Here is a tiny trained network, its code and every weight. The questions are about switching its units off for an input and a class, where a switched-off unit gives its printed mean instead of its output.

import numpy as np


def w(rows, s, z=0):
    codes = np.array(rows[::2]) - 128.0
    scale = np.full(codes.shape[1], s)
    scale[-1] = z or s
    return codes * scale


def f(y):
    return y / 2 * (1 + np.tanh(0.7978845608 * (y + 0.044715 * y**3)))


def log_softmax(a):
    a = a - a.max(-1, keepdims=True)
    return a - np.log(np.exp(a).sum(-1, keepdims=True))


def net(x, mask):
    res = np.array(x, float).reshape(1, 8) / 4 @ E
    y = f(res @ A[0][:, :-1].T + A[0][:, -1])
    res = res + np.where(mask, y, B[0][:, -1]) @ B[0][:, :-1]
    return log_softmax(res[-1] @ U[:, :-1].T + U[:, -1])


A, B = {}, {}
E = w([
[128,128,128,130,128,127,128,127],'x0',
[128,128,126,127,128,127,128,128],'x1',
[128,128,129,128,129,128,128,127],'x2',
[119,3,138,122,144,125,130,77],'x3',
[128,128,126,128,129,127,128,126],'x4',
[137,113,138,137,24,122,115,107],'x5',
[111,128,122,128,113,133,254,130],'x6',
[128,128,126,127,128,127,128,128],'x7',
],0.012)
A[0] = w([
[128,200,121,127,114,138,130,143,253],'N1',
[128,106,113,129,43,126,113,135,180],'N2',
[119,130,135,132,4,125,199,90,81],'N3',
[132,143,134,116,109,133,134,122,129],'N4',
[134,64,125,132,134,138,184,117,89],'N5',
[137,167,127,130,127,123,85,136,148],'N6',
[125,127,130,129,144,131,115,134,139],'N7',
[130,201,145,125,126,126,67,120,158],'N8',
[127,106,124,121,120,129,100,131,123],'N9',
[125,92,132,125,132,134,151,124,123],'N10',
[128,79,134,125,136,133,151,127,133],'N11',
[130,136,119,121,217,123,65,128,179],'N12',
[117,149,139,130,205,131,234,116,128],'N13',
[127,139,136,121,142,138,153,137,128],'N14',
[121,106,130,131,128,129,143,123,115],'N15',
[126,112,119,123,122,123,113,127,119],'N16',
[126,132,130,130,142,130,117,132,146],'N17',
[117,186,132,132,114,123,180,127,137],'N18',
[118,133,132,139,178,121,131,136,210],'N19',
[121,140,122,110,100,136,141,146,123],'N20',
[119,96,127,130,128,135,160,115,96],'N21',
[127,133,127,129,137,127,120,133,141],'N22',
[130,129,129,129,122,128,128,124,109],'N23',
[115,122,129,115,94,120,93,126,123],'N24',
[123,164,136,122,112,134,173,152,123],'N25',
[133,129,137,124,183,129,91,140,160],'N26',
[119,41,138,122,151,121,127,81,193],'N27',
[129,91,134,129,144,132,89,111,121],'N28',
[132,69,139,132,150,130,79,101,128],'N29',
[134,119,155,143,31,136,46,113,123],'N30',
[122,124,130,130,142,137,111,133,152],'N31',
[123,131,133,131,152,134,111,132,151],'N32',
],0.016,0.0065)
B[0] = w([
[167,190,130,145,133,125,60,245,246],'N1',
[199,133,128,110,58,104,88,79,203],'N2',
[219,228,207,161,79,157,213,78,227],'N3',
[124,109,131,133,80,110,155,165,137],'N4',
[68,190,111,40,116,123,159,98,188],'N5',
[89,194,130,85,122,119,111,119,197],'N6',
[118,132,139,147,131,131,126,127,142],'N7',
[54,214,136,53,100,122,105,134,236],'N8',
[159,96,135,129,140,135,94,111,150],'N9',
[111,138,122,90,131,133,146,97,157],'N10',
[89,132,118,97,120,125,154,87,171],'N11',
[97,194,199,210,138,159,163,125,245],'N12',
[107,55,36,63,197,83,133,204,223],'N13',
[148,119,94,123,150,128,140,134,145],'N14',
[125,139,122,104,130,126,145,106,141],'N15',
[155,119,124,128,138,132,110,101,137],'N16',
[117,139,133,142,135,135,121,127,143],'N17',
[210,69,119,180,150,149,123,159,194],'N18',
[73,141,97,163,186,155,135,157,187],'N19',
[131,95,132,145,72,95,174,171,145],'N20',
[119,161,121,78,125,120,153,105,156],'N21',
[129,145,127,133,143,137,118,121,139],'N22',
[135,125,130,121,118,125,132,126,124],'N23',
[144,106,112,105,117,132,90,117,158],'N24',
[190,71,124,172,131,130,145,154,177],'N25',
[112,164,162,173,137,150,145,122,195],'N26',
[93,67,134,126,154,134,154,1,241],'N27',
[163,68,136,179,127,129,137,126,176],'N28',
[174,38,140,205,135,123,143,105,204],'N29',
[118,46,55,59,86,103,37,159,233],'N30',
[110,125,146,158,127,129,108,130,147],'N31',
[113,143,135,150,139,138,127,126,154],'N32',
],0.029,0.013)
U = w([
[63,251,189,165,152,177,127,178,240],'0',
[153,79,36,137,188,94,111,230,169],'1',
[121,160,78,18,62,79,43,169,150],'2',
[226,176,189,213,76,150,177,163,99],'3',
[86,94,200,238,179,203,181,67,202],'4',
[28,89,59,36,190,101,161,108,111],'5',
[153,2,82,114,89,98,83,71,25],'6',
[120,195,206,75,72,158,202,40,6],'7',
],0.0042,0.0012)

Each question gives the input, the list of numbers given to net, and the class t.
The units are the neurons (one row each of A and B). Each row of codes is followed by its name. A weight is (code - 128) times the scale printed after its matrix; where a second scale follows, it is the last column's (A, B and U).
mask holds one flag per neuron, in row order. A switched-off neuron (its flag False) gives its mean, the last column of its row in B, instead of its output. The means were averaged over made-up inputs and are rounded, as every weight is.
A unit's drop is (log p(t) with every unit on - log p(t) with that unit switched off) / (log p(t) with every unit on - log p(t) with every unit switched off).
The circuit of an input: a set's keep is (log p(t) with only the set's units on - log p(t) with every unit switched off) / (log p(t) with every unit on - log p(t) with every unit switched off). Starting from the 12 units with the biggest drops (on a tie, the unit counted first), units are removed one at a time, each time the one whose removal leaves the highest keep (on an exact tie, the one counted first), for as long as the keep stays at least 0.8.
circuit, biggest first: the units of the circuit, biggest drop first
k most important neurons: the k neurons with the biggest drops, biggest first
drop of u: that unit's drop, to one decimal
input [-5,3,-8,7,-3,0,-2,0], class 4: circuit, biggest first	[N27]
input [2,7,7,1,-5,-6,0,-1], class 4: 3 most important neurons	[N8; N30; N1]
input [6,-8,-5,1,-4,1,1,3], class 7: 2 most important neurons	[N30; N13]
input [5,7,8,2,2,1,-1,-3], class 6: 2 most important neurons	[N12; N3]
input [3,-5,-3,7,-1,0,-2,3], class 4: 3 most important neurons	[N13; N30; N27]
input [-4,5,-3,-1,-4,0,-6,-6], class 0: 4 most important neurons	[N12; N13; N26; N2]
input [-2,1,-4,5,-6,1,-5,5], class 6: 2 most important neurons	[N30; N3]
input [-8,-7,-3,-5,-6,0,4,-1], class 1: 2 most important neurons	[N13; N12]
input [1,-7,-3,6,2,6,0,4], class 6: 2 most important neurons	[N30; N12]
input [-1,-8,4,0,5,4,3,4], class 3: 2 most important neurons	[N8; N27]
input [3,-6,-1,-7,8,3,0,3], class 2: 2 most important neurons	[N12; N8]
input [-2,-6,4,-8,0,2,1,-7], class 3: 3 most important neurons	[N18; N13; N30]
input [-2,-3,-2,2,-1,0,6,-6], class 5: 2 most important neurons	[N13; N12]
input [-7,4,-2,-2,-5,-2,6,8], class 1: most important neuron	[N13]
input [4,7,4,-5,1,0,8,8], class 1: drop of N13	3.2
input [2,7,-6,-8,2,7,2,-3], class 3: drop of N3	5.4
input [6,4,0,1,-3,1,-2,5], class 6: drop of N3	0.4
input [-1,-7,-1,-2,4,2,6,4], class 3: drop of N3	3.4
input [-8,-4,-8,6,-2,1,3,6], class 7: 2 most important neurons	[N30; N3]
input [-3,-5,1,-6,-6,-2,7,2], class 1: circuit, biggest first	[N13]
